Each row has a hidden value. The values are split into ranges, and the tier after each row names the range that its value falls in. Each part has its own value, ranges and names.
-26	526	-259	-433	156	26	-2	-265	-205	146	-12	171	-113	198	83	248	343	-29	220	269	-322	-191	-68	-75	-55	4	-93	-71	58	262	20	-21	11	16	58	-190	60	-41 : JD
-154	249	-300	-343	226	195	239	-197	-211	254	-193	-300	-142	-228	36	-28	179	-312	105	291	-19	-205	-91	189	-416	176	127	-176	115	70	175	-124	-293	-405	-125	-172	-60	-126 : Rl
188	51	201	-282	81	-29	19	-3	280	-74	135	247	327	466	-104	521	270	567	96	-78	-201	-174	348	-302	272	13	-125	199	155	180	-212	-242	531	159	-29	87	-64	-161 : JD
-26	-208	45	527	-121	-143	89	149	-283	-131	48	142	-339	-359	485	-355	-295	-173	-20	-440	278	180	-329	-65	-144	-409	371	-367	-287	-277	16	-61	-159	-233	387	110	170	490 : Rl
-165	-351	-90	163	90	-67	120	-67	0	-291	42	-239	-184	-303	275	-454	-178	-331	155	41	247	-113	-280	233	-271	-76	295	-404	-275	-62	188	-80	-297	51	323	65	9	164 : BG
127	396	-140	-509	148	-10	-30	-175	8	58	93	282	66	408	-48	473	421	249	199	212	-361	-217	118	-226	84	12	-251	101	76	270	-106	-70	326	147	-22	-57	-68	-125 : Cf
-57	-79	127	-219	-3	46	181	-169	-63	-136	140	-142	-74	107	159	-64	-58	173	350	-23	-181	-332	35	95	125	-274	93	-176	-75	242	20	-133	-64	230	298	-1	283	-75 : CC
94	-80	198	-45	44	43	74	23	132	-68	107	113	138	215	58	233	80	457	60	-201	-77	-136	195	-171	195	-106	49	34	61	86	-119	-222	287	15	69	2	74	0 : BG
-59	155	-25	-171	22	-179	29	-165	88	-231	49	38	74	157	71	11	49	-121	240	154	-78	-97	-30	-48	-3	-17	163	-187	4	156	3	-64	63	258	336	169	36	-70 : BG
20	70	250	42	6	-19	-22	-8	-56	44	63	215	77	154	180	156	52	334	79	-297	-70	-16	112	-163	214	-160	143	-38	32	89	-112	-146	133	-45	151	-60	194	86 : BG
-91	-297	71	417	-58	273	117	79	-303	44	12	-172	-408	-405	309	-486	-315	30	-22	-331	171	62	-187	165	-162	-309	433	-371	-176	-189	127	-7	-311	-420	265	-151	244	327 : JQ
-37	44	99	-109	-61	120	116	-115	-98	-46	97	-154	-88	36	55	-77	-111	164	221	-76	-142	-115	46	42	105	-249	211	-188	58	136	-10	-22	-6	28	331	58	234	-56 : Fl
-131	731	-337	-502	132	-270	36	-333	-105	18	-155	133	59	178	42	220	336	-516	272	484	-203	-95	-126	-88	-240	206	70	-156	150	246	48	-34	-51	109	168	93	-68	-173 : CC
-38	-14	-169	-183	70	182	233	-29	-323	239	-175	-116	-300	-231	44	-123	51	-370	104	163	6	-100	-55	155	-583	67	167	-202	-70	-98	143	-54	-269	-476	-119	-17	-143	-42 : CC
-105	-588	-94	338	63	108	-30	30	-72	-281	143	-219	-394	-418	265	-668	-263	-236	80	-42	282	7	-345	299	-308	-168	289	-469	-454	-181	224	115	-324	-35	359	-3	-46	306 : Cf
-67	-336	-10	597	-40	373	-50	116	-11	-136	44	-209	-315	-361	129	-563	-342	156	-198	-227	238	232	-168	126	-102	-135	554	-390	-77	-260	148	102	-124	-384	368	-141	105	353 : BG
-218	649	-224	-584	179	-217	80	-364	-201	170	-205	-22	88	62	56	156	323	-577	331	434	-159	-153	-77	63	-286	244	92	-164	149	282	88	-64	-244	4	67	31	-26	-277 : JQ
-17	139	-258	-201	42	-27	237	-94	-81	-66	-55	-124	-141	-95	41	-22	35	-304	141	219	-8	-117	-117	10	-333	-19	131	-202	21	-14	69	-85	-30	-119	142	172	-101	-39 : Fl
186	-124	174	-203	80	49	-28	22	188	-85	204	207	152	342	-36	334	200	549	108	-118	-166	-167	244	-207	224	-93	-146	115	-18	133	-156	-139	418	148	13	31	-56	-57 : Cf
-215	-420	-64	5	212	-153	91	-139	137	-348	74	-307	-17	-254	257	-399	-75	-348	235	129	277	-233	-249	302	-224	42	189	-360	-300	47	201	-138	-310	234	269	61	-55	52 : JD
103	415	-99	-503	-35	188	188	-148	-38	111	-24	-49	12	288	-261	320	167	152	193	256	-370	-154	248	-127	-55	-6	37	23	314	184	-72	-33	263	-95	69	128	-10	-319 : Fl
-186	739	-128	-464	136	91	-75	-308	-273	405	-259	23	43	92	-100	148	316	-317	169	345	-242	40	77	44	-230	316	225	-115	303	236	71	76	-203	-302	-7	-159	11	-276 : CC
66	-327	23	448	80	233	8	179	-12	-21	80	65	-198	-210	241	-141	-80	372	-219	-370	203	77	-98	-74	-18	-162	210	-147	-124	-225	13	-123	76	-379	59	-207	27	405 : JD
-123	1	151	-143	77	-2	77	-152	2	-46	30	-123	84	43	124	-42	10	68	226	-34	-39	-176	55	84	72	-48	192	-159	21	184	27	-138	-93	78	204	-26	174	-92 : CC
79	511	-22	-338	74	-7	68	-97	-210	293	-84	339	31	270	62	478	342	154	100	-2	-277	-94	139	-262	-12	-4	-55	88	176	155	-124	-161	183	-213	-112	-101	45	-54 : CC
-44	-115	224	135	54	55	56	97	-358	339	-128	150	-126	-213	266	-43	18	-64	-4	-351	143	71	19	19	-253	-47	228	-119	-113	-134	0	-141	-226	-525	-125	-119	38	148 : CC
87	-41	-151	-248	-48	462	289	-17	-57	76	-40	-351	-231	-48	-291	-75	-72	74	74	232	-166	-128	167	102	-335	-15	203	-131	181	-46	77	20	72	-368	41	103	-103	-224 : Fl
-147	-344	48	359	-78	61	108	28	-111	-204	31	-282	-259	-401	232	-581	-378	-237	74	-167	267	87	-222	210	-208	-215	500	-450	-184	-174	146	26	-295	-156	445	126	129	202 : Rl
135	171	57	-258	60	171	150	82	-223	431	-192	216	-13	92	-95	371	262	60	-26	-37	-116	-10	267	-159	-346	149	33	111	154	-72	-82	-162	127	-584	-359	-19	-197	-133 : CC
60	-534	89	153	-139	88	293	103	33	-329	126	-220	-230	-140	92	-340	-334	4	161	-100	99	-146	-22	99	-206	-295	277	-284	-205	-140	57	-97	1	7	330	289	27	63 : JQ
4	289	-149	-66	152	148	131	20	-244	385	-191	59	-84	-165	83	210	212	-44	-136	-78	52	57	-8	-106	-290	105	120	-27	173	-112	-4	-156	-21	-645	-228	-146	-106	79 : Fl
40	338	-115	-398	20	245	162	-132	50	93	-94	-134	49	200	-280	200	148	89	106	306	-257	-111	237	-57	-146	148	157	-22	329	130	1	-43	186	-191	29	67	-71	-310 : JQ
-16	-290	-109	253	188	-165	-86	51	71	-251	152	127	-97	-187	365	-171	44	-34	-20	-152	279	1	-304	-35	-76	-102	46	-227	-346	-112	51	-83	-7	52	181	-25	-113	378 : Cf
0	101	311	-100	-38	-144	72	-24	-273	165	14	263	20	115	264	178	58	105	223	-326	-99	-71	105	-128	85	-235	93	-48	-52	106	-127	-173	-12	-70	97	32	220	24 : JQ
34	472	-273	-194	166	-261	-97	-139	87	-112	16	357	101	229	120	329	355	-70	54	191	-90	-5	-129	-287	-5	97	-57	-42	46	114	-62	-86	265	134	131	26	-131	98 : JD
-134	219	-63	-143	-65	-255	83	-220	-66	-275	63	-58	-52	22	177	-171	-94	-329	344	136	-64	-78	-175	24	-19	-188	250	-329	-51	160	40	8	-99	313	543	257	173	-29 : Rl
-53	-403	-137	426	164	411	-88	46	207	-228	165	-306	-198	-300	100	-442	-160	367	-200	-108	232	43	-187	146	35	-61	305	-295	-104	-139	165	44	-15	-198	260	-267	13	325 : Cf
-91	-389	-171	302	150	34	-50	-11	158	-374	165	-178	-177	-275	242	-437	-126	-43	-4	-6	273	-22	-320	143	-98	-83	221	-361	-286	-102	162	4	-101	80	349	-41	-52	307 : Cf

119	-5	-84	-194	-147	-91	-24	83	112	-54	-176	-77	-70	-202	-83	218	-54	154	7	-115	8	81	-61	-57	161	-184	28	-233	139	-250	-50	11	-103	-148	93	-389	262	173 : (104)
71	-150	-14	-184	-304	214	-87	125	65	47	-111	-377	-109	-150	-136	-51	-54	240	-7	-183	-38	-10	110	152	367	-327	154	-370	68	-116	-30	120	-50	-123	319	-401	195	198 : (104)
233	292	-95	-318	58	-572	47	-97	-24	-25	-425	265	-252	-148	-130	540	-9	192	109	163	-11	46	-138	-248	-97	-50	-276	14	220	-556	20	-93	-327	-92	-261	-311	190	143 : (96)
232	271	-64	-295	179	-609	70	-82	-20	-93	-403	306	-269	-143	-26	586	-22	172	125	212	5	102	-224	-256	-79	-33	-296	22	228	-620	-4	-158	-295	-91	-304	-290	252	91 : (96)
-46	-57	90	-13	-113	365	-45	14	-51	-184	260	-32	-22	36	-30	-252	40	-82	399	60	88	140	319	47	156	73	-16	-10	-159	402	-378	-308	111	-168	239	-19	-129	-23 : (95)
87	145	-74	-178	91	-235	-91	6	-102	-107	-268	76	-153	-64	22	280	-19	143	214	290	110	-73	-19	-119	70	-257	-126	-186	45	-427	2	-164	-278	-276	-110	-169	99	269 : (99)
68	200	192	-43	55	44	33	-27	-235	-122	-20	20	-46	175	-239	-62	46	-15	484	209	-33	77	178	115	8	27	-154	21	-249	239	-421	-308	68	-94	37	-134	-188	-33 : (88)
-174	-154	-223	-129	-81	145	-258	57	-28	-41	128	42	-268	-87	477	-73	21	138	120	362	195	-71	226	-146	360	-250	76	-214	112	-276	97	-249	-423	-412	77	150	72	271 : (100)
71	-43	-54	-217	-131	-48	-81	56	11	-22	-144	-116	-172	-141	23	153	4	193	25	40	-11	33	11	-27	202	-234	19	-213	132	-309	-36	-9	-183	-173	71	-279	220	192 : (104)
35	47	-159	-201	21	-136	-122	27	14	-74	-106	98	-235	-145	183	188	-4	137	130	241	139	-5	35	-163	198	-167	-85	-145	136	-373	39	-226	-332	-268	-78	-72	161	189 : (96)
292	56	45	-288	-255	-92	51	41	76	29	-402	-288	-67	-210	-495	230	-52	240	-5	-322	-108	13	-32	87	103	-252	-11	-272	110	-235	-44	221	11	11	169	-639	234	174 : (96)
32	-119	-154	241	85	48	85	155	161	-39	-135	-14	462	114	-236	-285	-174	-57	-108	-486	-154	-279	78	187	-186	229	70	-72	-229	367	443	202	-35	85	298	-156	-316	204 : (94)
141	-298	112	-84	682	23	-36	149	57	-352	129	-110	-174	-11	470	-116	214	-78	-78	180	-96	24	-146	165	82	297	-309	261	-4	-240	165	-352	-98	138	-296	241	191	-171 : (100)
136	-229	59	-31	568	-6	-9	104	67	-302	37	-59	-69	16	294	-112	113	-60	-33	75	-71	-64	-70	139	1	292	-299	209	-32	-150	248	-234	-100	135	-178	179	51	-66 : (95)
258	431	-11	-174	229	-726	104	-37	-188	-107	-643	299	37	-5	-315	655	-45	117	183	187	-62	-47	-327	-195	-345	-223	-190	-120	-7	-572	-44	-32	-222	-195	-312	-491	111	269 : (94)
-252	-508	86	48	-131	523	-70	-9	-35	-371	538	126	81	-23	468	-283	155	-233	165	3	51	284	283	-158	-36	112	252	80	-16	329	-339	-152	181	-326	376	97	-2	36 : (100)
-130	-337	261	-40	-114	163	105	-150	-205	-159	237	130	-131	155	246	-90	75	18	179	38	-212	298	190	-21	-72	144	86	160	40	117	-321	44	158	-37	344	-101	-47	-76 : (104)
18	-246	19	-177	-277	362	-176	97	-42	-48	-73	-420	-88	-127	-56	-126	25	186	55	-49	38	-106	218	125	308	-451	188	-398	11	-150	-11	119	-64	-263	338	-290	124	322 : (95)
65	-125	-55	138	169	-48	107	53	86	-20	-151	-11	198	153	-126	-209	-156	56	-52	-311	-189	-219	86	211	-99	289	-99	37	-120	171	431	166	-83	205	228	-76	-276	101 : (88)
-152	-295	101	80	-3	315	11	-32	-45	-362	351	185	87	33	278	-147	30	-185	297	27	82	242	199	-121	-49	140	92	57	-65	282	-312	-200	190	-242	304	24	-59	10 : (95)
113	-296	191	-42	625	-10	-50	65	-173	-367	-55	-114	14	122	295	-88	263	-93	-54	218	-179	-159	-78	157	-247	124	-228	219	-125	-279	215	-91	-87	33	-224	156	-8	88 : (88)
56	-101	-106	184	194	-9	65	130	98	-74	-143	-4	359	125	-158	-232	-109	-48	-77	-335	-154	-261	49	178	-189	230	-18	-8	-211	244	409	122	-74	89	177	-91	-278	170 : (94)
128	-241	39	37	422	-21	82	80	126	-203	-24	-53	15	48	146	-140	-26	1	-73	-157	-140	-70	-43	182	-5	342	-228	157	-20	-29	334	-42	-38	233	25	44	-27	-61 : (95)
-147	-240	51	74	-16	456	-106	53	-40	-426	393	88	195	-25	209	-225	122	-287	344	82	186	166	254	-124	-59	39	123	-5	-177	380	-389	-317	177	-392	229	67	-74	113 : (99)
20	143	235	-4	1	-123	146	-145	-310	-54	-113	170	-46	277	-217	32	-37	65	424	143	-168	94	153	70	-142	79	-110	74	-175	151	-318	-70	70	-13	161	-213	-259	-14 : (88)
117	-274	68	-27	532	72	-8	126	92	-245	93	-129	-131	28	329	-205	87	-17	-49	45	-92	-44	-35	213	137	301	-268	182	-26	-99	254	-244	-96	181	-113	192	60	-132 : (96)
377	148	59	-336	-223	-285	131	1	97	12	-505	-174	-49	-246	-594	406	-46	226	-31	-380	-157	83	-142	11	-43	-171	-77	-186	164	-308	-78	250	35	71	74	-744	288	132 : (96)
16	-502	79	-32	233	191	-27	9	-3	-225	83	-124	35	41	278	-260	177	-39	-215	-127	-220	-129	132	112	-184	233	-60	217	19	-55	356	169	-69	101	123	118	-71	109 : (95)
21	-285	-55	25	310	33	22	46	126	-119	92	30	-65	54	295	-232	2	15	-106	-87	-126	-88	88	112	41	383	-182	207	32	11	392	-70	-177	179	51	190	-92	-45 : (96)
117	-109	-38	111	447	-20	61	139	163	-163	-36	-51	62	79	77	-190	-121	4	26	-129	-51	-136	-25	233	104	333	-253	68	-112	75	351	-162	-78	206	21	81	-104	-51 : (99)
-64	-156	65	-32	-59	397	-62	42	18	-280	369	22	-18	-52	132	-226	104	-163	327	52	124	228	257	-40	136	117	18	40	-96	362	-406	-373	130	-220	184	29	-8	-62 : (96)
221	312	-78	-266	229	-617	39	-76	-50	-128	-418	320	-231	-118	-27	593	-24	149	186	289	60	51	-215	-266	-102	-67	-321	-1	178	-627	-2	-206	-317	-148	-340	-246	208	145 : (95)
38	-280	-96	-9	147	51	17	63	179	-61	89	-9	8	0	176	-238	38	10	-201	-230	-186	-68	105	98	-17	397	-119	214	53	98	359	27	-163	191	85	91	-74	-10 : (104)
297	307	-31	-300	74	-523	67	-49	-12	-76	-482	142	-163	-161	-278	545	-28	176	136	76	-9	43	-188	-165	-94	-118	-265	-70	154	-515	-42	-61	-203	-74	-226	-431	221	156 : (95)
-138	-228	333	107	13	-12	199	-204	-360	-181	15	232	18	339	107	7	-81	44	325	75	-226	177	124	24	-235	59	83	63	-97	69	-243	166	214	-47	420	-197	-228	31 : (88)
26	42	362	-121	-49	-252	271	-306	-349	103	-112	215	-419	337	-70	98	-87	286	369	167	-340	250	166	107	8	212	-209	223	52	-40	-281	49	39	249	237	-217	-186	-236 : (96)
-44	117	-214	-75	41	-124	-162	39	-60	-57	-150	124	-122	-29	159	124	-94	138	240	329	206	-158	103	-133	186	-246	-59	-251	9	-308	120	-226	-389	-362	-17	-6	-23	329 : (99)
159	127	-49	-215	58	-322	-6	-22	-34	-114	-330	102	-133	-123	-65	383	-36	150	130	123	45	4	-100	-151	-14	-183	-139	-140	123	-463	8	-53	-204	-180	-91	-301	177	219 : (95)

-45	-252	-172	-61	-157	-38	-372	-216	39	-61	74	49	-123	103	76	11	-200	-34	106	-102	74	-4	266	75	0	145	-90	-16	-250	-77	-107	-23	-186	26	244	-86	-94	32 : D
-1	-316	32	-93	-105	-76	-128	-133	71	25	112	23	-122	-266	230	204	98	71	171	51	64	-129	-29	-58	96	-36	-9	-150	9	-9	165	221	-48	47	-141	-100	-21	53 : L
-58	-66	12	108	-48	-16	26	-50	68	-36	-14	47	52	-68	-25	-94	-8	109	9	-55	32	-73	7	99	-21	-53	-30	41	-31	-3	21	43	55	37	-45	37	-72	-53 : M
-81	56	82	-23	26	-43	53	5	20	-57	4	6	-4	-31	56	1	57	73	-15	60	22	-19	-21	35	0	-60	58	42	-36	-34	18	39	39	-11	-33	-17	3	22 : C
143	-483	148	-94	-262	-58	-217	-193	99	32	-101	78	-90	-366	163	499	180	148	195	40	62	-227	-216	-92	206	33	-106	-162	9	136	239	398	25	146	-115	-61	164	-68 : J
-120	-11	-95	-155	87	60	-45	-80	-98	-56	100	-105	-143	116	143	-8	-163	85	5	12	195	-93	11	-3	74	-32	-33	-19	-123	-206	6	-45	-83	-19	-99	-161	-144	282 : F
-44	-30	21	-49	31	-19	-23	-23	0	-47	28	-17	-8	10	57	41	10	-10	-31	69	42	-26	-3	39	-11	-21	50	11	-49	-44	24	14	21	19	-12	-32	-4	45 : F
-67	-74	204	-153	14	-18	52	140	58	-128	80	119	-17	-122	61	3	91	-35	-68	82	81	-158	-34	-84	-43	-41	72	-8	71	-5	73	9	5	-19	-2	-42	103	112 : K
-55	-26	13	-27	6	-19	-17	-40	2	-31	10	-8	-12	2	67	19	-2	33	-6	47	40	-20	12	37	4	-22	34	22	-66	-39	15	24	16	6	-15	-33	-17	22 : L
-47	-26	-23	56	-50	-19	18	-42	33	-1	2	-26	35	-38	71	-39	-23	74	23	-27	27	-3	5	53	24	-18	5	9	-34	-27	25	23	55	-6	-48	-14	-56	-51 : G
-50	285	-71	-383	45	-131	-42	53	-142	61	364	-415	-130	19	695	218	17	-178	150	221	-14	336	33	-246	235	141	289	-261	21	-215	89	-35	-48	-298	-85	-373	37	148 : F
-78	22	13	-25	22	-47	-41	-55	5	-70	70	-34	-17	6	66	-25	-7	44	20	16	35	-14	20	69	-5	-23	26	3	-66	-88	8	27	-4	1	-22	-27	-50	58 : C
-34	-36	38	-68	26	3	3	7	6	-53	-2	0	-8	14	41	66	8	-13	-64	79	56	-41	-13	17	-1	-16	51	27	-44	-12	22	0	32	16	13	-49	22	45 : Q
-35	-23	31	-71	30	1	3	13	7	-59	5	-9	-9	24	39	65	4	-21	-70	78	54	-30	-8	22	-3	-14	56	29	-43	-16	17	-10	32	14	22	-53	17	48 : Q
-84	21	18	22	-16	-18	30	5	14	-35	38	-4	37	-10	73	-117	-32	50	4	-21	39	-19	20	32	-13	-18	21	19	-27	-68	7	-21	32	-34	-39	-4	-40	-2 : G
-55	-45	-2	-19	-64	49	199	107	3	156	-142	88	10	-21	208	-3	4	7	-72	151	12	91	117	-151	29	-18	145	109	-48	132	-13	-78	72	-128	40	-110	68	-166 : F
-36	94	-148	41	18	13	-80	-181	-56	-35	-57	-136	-10	190	-5	41	-142	97	-16	-7	29	88	68	171	57	29	-21	82	-219	-50	-76	3	10	20	76	-78	-118	-1 : L
-65	11	-15	39	-38	-28	8	-35	23	-22	57	-33	36	-28	93	-95	-38	64	37	-35	27	0	31	48	15	-6	10	-5	-32	-52	18	9	31	-33	-44	-28	-67	-24 : M
-64	10	-17	35	-30	-26	-1	-49	17	-30	67	-41	29	-23	89	-92	-44	69	40	-35	32	-8	31	57	17	-7	5	-8	-39	-59	21	17	24	-28	-48	-33	-76	-7 : M
-60	-25	5	-7	-5	-19	-3	-31	7	-22	18	-14	1	-12	77	-13	-10	41	4	23	42	-20	7	35	6	-24	27	12	-49	-50	20	16	25	-1	-36	-24	-31	11 : C
-153	298	342	-170	226	-50	329	203	42	-190	-32	65	-68	-79	-32	111	283	135	-183	261	36	-89	-161	-11	-22	-236	192	146	52	26	43	61	98	-28	-62	-62	106	189 : Q
-21	10	23	-78	40	6	15	24	6	-76	28	-41	7	32	35	69	-6	-38	-86	77	48	-15	-7	31	5	-2	65	19	-30	-4	23	-17	42	3	34	-78	12	52 : D
-42	-65	12	-36	15	-10	-7	-18	11	-24	4	1	-11	-8	58	49	11	0	-32	66	48	-33	-5	28	-6	-32	45	17	-43	-29	27	14	30	25	-22	-28	-6	27 : F
-49	-55	17	-60	14	20	59	41	24	-18	-36	36	-26	4	54	55	5	-3	-83	87	64	-30	21	-13	-2	-39	65	56	-42	19	7	-32	35	-2	25	-67	10	23 : Q
-94	-105	4	-41	-27	33	132	88	45	67	-104	120	-58	-26	109	11	13	24	-77	100	73	-11	73	-87	-10	-74	85	101	-46	42	-24	-80	31	-41	22	-61	12	-32 : J
48	128	-28	255	275	-61	291	186	150	-30	59	-33	317	25	-263	-98	210	-377	-378	276	-227	209	85	314	-331	-162	353	148	145	217	20	-141	310	114	81	155	-46	-266 : Q
71	-326	-31	-131	-81	-72	-201	-221	50	9	133	-79	-146	-231	224	367	85	43	167	92	57	-98	-44	-7	154	-1	-10	-187	-30	25	190	282	-50	87	-113	-177	-41	82 : J
-73	41	78	-130	43	-3	-21	15	-31	-98	33	-2	-38	58	68	21	-16	10	-47	72	76	-50	0	-7	5	4	46	30	-73	-69	-3	-13	-17	-25	30	-71	37	115 : Q
78	-41	200	-107	-154	140	20	82	-108	-41	-201	34	149	35	64	63	-110	69	-78	-20	118	-162	-182	-159	129	172	-72	28	-17	78	80	28	108	-63	21	-56	274	-70 : K
-64	27	106	-103	14	-27	-47	-13	-16	-98	10	33	-26	35	52	26	12	26	-23	73	43	-46	16	8	-5	12	42	42	-92	-36	-7	28	-19	-15	56	-44	62	63 : J
-108	25	26	-52	-1	-70	-55	-67	23	-70	59	7	-74	-6	95	-8	10	78	50	28	29	1	72	47	6	-30	33	22	-105	-78	-23	40	-48	-23	25	-52	-46	61 : C
-46	32	46	-40	59	-21	-17	-49	-18	-77	32	-25	6	34	21	16	8	22	-36	79	26	-27	6	75	-15	-22	49	33	-76	-29	19	43	18	16	1	-37	-7	51 : F
-58	-60	23	50	-45	-23	67	22	55	13	11	30	45	-92	85	-68	22	42	6	2	22	-26	6	11	-10	-45	37	9	18	-7	43	9	66	-16	-67	6	-26	-62 : G
55	-314	-56	-77	-176	73	-226	-77	-60	36	52	54	54	31	172	-63	-216	-114	50	-42	92	-92	142	-97	18	211	-57	-77	-95	15	42	-20	-73	-44	91	-93	65	-57 : D
-110	-40	207	-99	21	-58	59	104	44	-81	59	109	-21	-134	94	-31	129	23	-8	79	58	-130	-67	-65	-49	-84	72	-3	59	-69	69	36	16	-13	-90	27	82	88 : L
-133	230	86	27	101	23	120	120	-42	-104	-72	39	111	197	-87	-229	-54	-8	-173	33	23	23	26	81	-124	-26	80	179	-78	-82	-109	-170	78	-44	77	82	37	-1 : L
-42	-53	19	-52	17	-4	-8	-11	7	-36	-4	3	-17	9	51	57	6	-1	-43	70	55	-36	-5	22	-2	-24	44	25	-52	-27	19	5	26	22	-3	-37	4	38 : J
-10	-31	-18	77	-19	34	57	-16	-11	8	-7	-53	108	-14	40	-77	-59	44	-26	-25	45	-42	-53	54	14	-7	-6	2	5	-21	63	6	103	7	-104	3	-41	-52 : G
-105	383	127	-109	221	-50	267	94	-13	-107	-24	-122	-42	58	37	153	174	84	-160	252	-21	115	-81	65	36	-158	218	129	-35	11	-7	17	118	-55	-15	-124	14	100 : J
-36	-15	143	-22	-9	27	28	26	30	-119	-147	109	28	32	-122	50	23	79	-117	34	63	-121	-60	55	-24	-26	-13	128	-76	49	-17	21	60	57	83	27	93	4 : D
-109	112	48	-20	82	18	73	80	-23	-77	-44	27	41	136	-31	-109	-35	-17	-136	54	50	-2	17	52	-81	-35	71	123	-70	-74	-68	-123	50	-15	48	30	16	40 : F
-25	-83	162	-181	-150	25	-97	-17	-65	-33	-120	47	-58	-19	184	152	-29	137	69	1	128	-128	-123	-161	151	97	-64	-12	-91	-52	41	86	-20	-50	-7	-75	186	48 : J
-47	-127	-30	20	-68	-13	-73	-43	18	0	40	14	26	-22	90	-74	-64	0	37	-40	51	-42	40	23	-15	23	-13	-21	-41	-69	21	-8	5	4	-28	8	-35	-22 : C
-21	91	69	-103	122	-21	-73	-70	-39	-186	123	-89	5	75	-34	48	-10	-10	-64	83	41	-65	-18	129	-13	2	37	-1	-77	-52	37	66	-7	38	27	-80	-17	158 : D
